Below are the code and all the weights of a small trained network. Each question names an input and a class and asks about switching units off, where a switched-off unit gives its printed mean instead of its output.

import numpy as np


def w(rows, s, z=0):
    codes = np.array(rows[::2]) - 128.0
    scale = np.full(codes.shape[1], s)
    scale[-1] = z or s
    return codes * scale


def f(y):
    return np.maximum(y, 0)


def log_softmax(a):
    a = a - a.max(-1, keepdims=True)
    return a - np.log(np.exp(a).sum(-1, keepdims=True))


def net(x, mask):
    res = np.array(x, float).reshape(1, 5) / 4 @ E
    y = f(res @ A[0][:, :-1].T + A[0][:, -1])
    res = res + np.where(mask, y, B[0][:, -1]) @ B[0][:, :-1]
    return log_softmax(res[-1] @ U[:, :-1].T + U[:, -1])


A, B = {}, {}
E = w([
[88,109,155,112,119,116],'x0',
[126,134,127,135,120,127],'x1',
[52,85,140,76,115,136],'x2',
[254,119,171,24,8,137],'x3',
[233,6,148,219,72,196],'x4',
],0.0091)
A[0] = w([
[149,195,184,74,47,103,193],'N0',
[157,167,116,16,131,126,251],'N1',
[140,10,176,208,120,223,189],'N2',
[228,2,192,114,33,191,58],'N3',
[114,65,166,182,162,147,169],'N4',
[193,104,162,132,91,164,89],'N5',
],0.0089,0.0019)
B[0] = w([
[117,164,212,91,116,209,193],'N0',
[153,200,134,60,153,206,191],'N1',
[177,10,60,183,150,148,219],'N2',
[95,68,108,101,64,97,253],'N3',
[152,103,86,172,181,208,168],'N4',
[96,93,79,32,115,91,184],'N5',
],0.012,0.015)
U = w([
[50,188,106,163,217,85,254],'0',
[167,68,103,220,133,163,74],'1',
[181,150,207,106,88,189,79],'2',
[129,73,115,114,7,32,72],'3',
],0.011,0.0061)

Each question gives the input, the list of numbers given to net, and the class t.
The units are the neurons (one row each of A and B). Each row of codes is followed by its name. A weight is (code - 128) times the scale printed after its matrix; where a second scale follows, it is the last column's (A, B and U).
mask holds one flag per neuron, in row order. A switched-off neuron (its flag False) gives its mean, the last column of its row in B, instead of its output. The means were averaged over made-up inputs and are rounded, as every weight is.
A unit's drop is (log p(t) with every unit on - log p(t) with that unit switched off) / (log p(t) with every unit on - log p(t) with every unit switched off).
The circuit of an input: a set's keep is (log p(t) with only the set's units on - log p(t) with every unit switched off) / (log p(t) with every unit on - log p(t) with every unit switched off). Starting from all 6 units, units are removed one at a time, each time the one whose removal leaves the highest keep (on an exact tie, the one counted first), for as long as the keep stays at least 0.8.
circuit, biggest first: the units of the circuit, biggest drop first
top k neurons: the k neurons with the biggest drops, biggest first
drop when u is switched off: that unit's drop, to one decimal
input [-8,0,-4,1,4], class 3: circuit, biggest first : [N3; N5]
input [-8,2,8,1,-1], class 2: top 3 neurons : [N3; N2; N5]
input [-2,-7,8,0,-4], class 0: circuit, biggest first : [N3]
input [7,-7,5,5,-1], class 2: top 2 neurons : [N0; N1]
input [-2,7,2,8,-1], class 2: top 2 neurons : [N0; N1]
input [-4,4,3,1,6], class 3: top 3 neurons : [N3; N5; N1]
input [-3,0,-1,1,-7], class 2: top 3 neurons : [N1; N0; N5]
input [4,-5,-4,2,6], class 3: top 2 neurons : [N3; N5]
input [-6,2,4,0,-2], class 0: top 3 neurons : [N3; N0; N2]
input [-6,-4,2,-3,0], class 0: top 2 neurons : [N2; N3]
input [6,-6,-4,7,-1], class 2: top 2 neurons : [N0; N1]
input [0,3,7,2,8], class 3: drop when N3 is switched off : 5.6
input [1,0,-4,1,8], class 3: drop when N3 is switched off : 2.3
input [-7,-6,8,-4,0], class 0: circuit, biggest first : [N2]
input [-4,2,-3,-5,-1], class 0: drop when N2 is switched off : 1.2
